Below are the code and all the weights of a small trained network. Each question names an input and a target symbol and asks about switching units off, where a switched-off unit gives its printed mean instead of its output.

import numpy as np


def w(rows, s, z=0):
    codes = np.array(rows[::2]) - 128.0
    scale = np.full(codes.shape[1], s)
    scale[-1] = z or s
    return codes * scale


def norm(h):
    return h / np.sqrt((h * h).mean(-1, keepdims=True) + 1e-5)


def f(y):
    return np.maximum(y, 0)


def softmax(a):
    e = np.exp(a - a.max(-1, keepdims=True))
    return e / e.sum(-1, keepdims=True)


def log_softmax(a):
    a = a - a.max(-1, keepdims=True)
    return a - np.log(np.exp(a).sum(-1, keepdims=True))


def net(x, mask):
    ids = ['αβγδεζηθλμπστφψω'.index(c) for c in x.split()]
    T = len(ids)
    res = E[ids] + P[:T]
    r = norm(res)
    for j in range(3):
        rows = slice(2 * j, 2 * j + 2)
        q, k, v = (r @ M[0][rows].T for M in (Q, K, V))
        z = softmax(np.where(np.tri(T) > 0, q @ k.T / 2**0.5, -1e9)) @ v
        o = O[0][rows]
        res = res + np.where(mask[j], z, o[:, -1]) @ o[:, :-1]
    y = f(norm(res) @ A[0][:, :-1].T + A[0][:, -1])
    res = res + np.where(mask[3:7], y, B[0][:, -1]) @ B[0][:, :-1]
    return log_softmax(norm(res)[-1] @ U[:, :-1].T + U[:, -1])


Q, K, V, O, A, B = {}, {}, {}, {}, {}, {}
E = w([
[120,115,157,142],'α',
[102,122,144,148],'β',
[113,131,145,135],'γ',
[157,82,115,106],'δ',
[122,114,158,143],'ε',
[129,114,153,136],'ζ',
[3,164,182,157],'η',
[190,116,127,124],'θ',
[112,117,156,140],'λ',
[129,186,110,32],'μ',
[66,72,98,63],'π',
[121,125,47,137],'σ',
[98,42,165,227],'τ',
[149,177,101,190],'φ',
[110,125,142,151],'ψ',
[116,119,153,147],'ω',
],0.022)
P = w([
[154,214,165,55],'0',
[44,160,97,169],'1',
[50,146,98,206],'2',
[28,138,76,239],'3',
[22,125,74,252],'4',
[25,138,66,250],'5',
],0.004)
Q[0] = w([
[221,104,53,43],'h0',
[71,151,224,46],'h0',
[48,138,122,98],'h1',
[86,187,184,172],'h1',
[188,199,105,58],'h2',
[227,114,6,118],'h2',
],0.013)
K[0] = w([
[148,80,26,140],'h0',
[82,192,135,6],'h0',
[74,137,129,160],'h1',
[123,199,164,171],'h1',
[81,48,114,179],'h2',
[162,49,123,233],'h2',
],0.016)
V[0] = w([
[121,244,165,254],'h0',
[28,100,68,148],'h0',
[139,83,156,168],'h1',
[67,61,50,170],'h1',
[147,252,118,171],'h2',
[108,72,55,183],'h2',
],0.0079)
O[0] = w([
[204,137,48,255,255],'h0',
[11,103,185,190,166],'h0',
[108,53,125,77,145],'h1',
[219,156,202,43,208],'h1',
[12,163,119,116,189],'h2',
[153,4,78,200,168],'h2',
],0.0068,0.0046)
A[0] = w([
[139,167,32,146,59],'n0',
[169,255,194,137,61],'n1',
[87,168,150,239,130],'n2',
[167,174,170,32,2],'n3',
],0.0084,0.0054)
B[0] = w([
[156,56,75,179,192],'n0',
[98,1,87,133,155],'n1',
[183,146,172,40,255],'n2',
[110,146,45,212,138],'n3',
],0.0089,0.007)
U = w([
[145,67,153,40,97],'α',
[247,144,94,70,49],'β',
[136,105,134,106,93],'γ',
[142,126,134,140,85],'δ',
[124,63,195,191,36],'ε',
[153,165,145,115,163],'ζ',
[82,108,140,76,198],'η',
[136,126,149,137,66],'θ',
[52,168,145,151,236],'λ',
[157,217,106,205,40],'μ',
[109,197,87,57,177],'π',
[149,149,170,96,254],'σ',
[141,132,141,123,93],'τ',
[76,94,62,136,189],'φ',
[141,97,133,92,68],'ψ',
[131,146,150,119,179],'ω',
],0.016,0.0043)

Each question gives the input, a string of symbols that net reads in full, and the target symbol t.
The units are the heads (2 rows each of Q, K, V and O) and the neurons (one row each of A and B). Each row of codes is followed by its name. A weight is (code - 128) times the scale printed after its matrix; where a second scale follows, it is the last column's (O, A, B and U).
mask holds one flag per unit, heads first, then neurons. A switched-off unit (its flag False) gives its mean, the last column of its rows in O or B, instead of its output. The means were averaged over made-up inputs and are rounded, as every weight is.
A unit's drop is (log p(t) with every unit on - log p(t) with that unit switched off) / (log p(t) with every unit on - log p(t) with every unit switched off).
The circuit of an input: a set's keep is (log p(t) with only the set's units on - log p(t) with every unit switched off) / (log p(t) with every unit on - log p(t) with every unit switched off). Starting from all 7 units, units are removed one at a time, each time the one whose removal leaves the highest keep (on an exact tie, the one counted first), for as long as the keep stays at least 0.8.
circuit, biggest first: the units of the circuit, biggest drop first
unit that matters most: the unit with the biggest drop
top k neurons: the k neurons with the biggest drops, biggest first
heads that matter: for each layer, one digit per head in row order, 1 if its drop is at least 0.15 and else 0, layers parted by /
drop when u is switched off: that unit's drop, to one decimal
input ω σ γ, target β: heads that matter => 100
input ψ ψ π ζ, target μ: unit that matters most => h0
input θ θ ψ τ ω, target σ: circuit, biggest first => [n2; h2]
input ζ ω β, target φ: heads that matter => 101
input λ σ φ σ φ ζ, target α: heads that matter => 001
input λ σ ζ ω ω ψ, target α: circuit, biggest first => [n1; h2; n2]
input φ λ ω ω, target λ: heads that matter => 001
input θ θ θ λ, target σ: heads that matter => 101
input ω σ ω σ ψ, target β: circuit, biggest first => [h0; n2]
input θ β ψ, target σ: top 2 neurons => [n2; n0]
input ψ ψ ζ θ β, target μ: circuit, biggest first => [h0; h2]
input γ φ θ σ ψ, target π: circuit, biggest first => [h2; n2]
input ω η σ ζ, target β: circuit, biggest first => [h0; h2]
input φ θ ψ λ λ, target λ: circuit, biggest first => [h2]
input λ η λ ω, target α: top 2 neurons => [n1; n2]
input ψ σ ζ, target μ: heads that matter => 111
input θ ω σ θ ζ, target σ: drop when h2 is switched off => 0.5
input φ γ α α, target λ: drop when h2 is switched off => 0.8
input ζ θ π σ λ, target φ: drop when h2 is switched off => 0.7
input ζ σ σ σ σ ψ, target φ: top neuron => [n1]
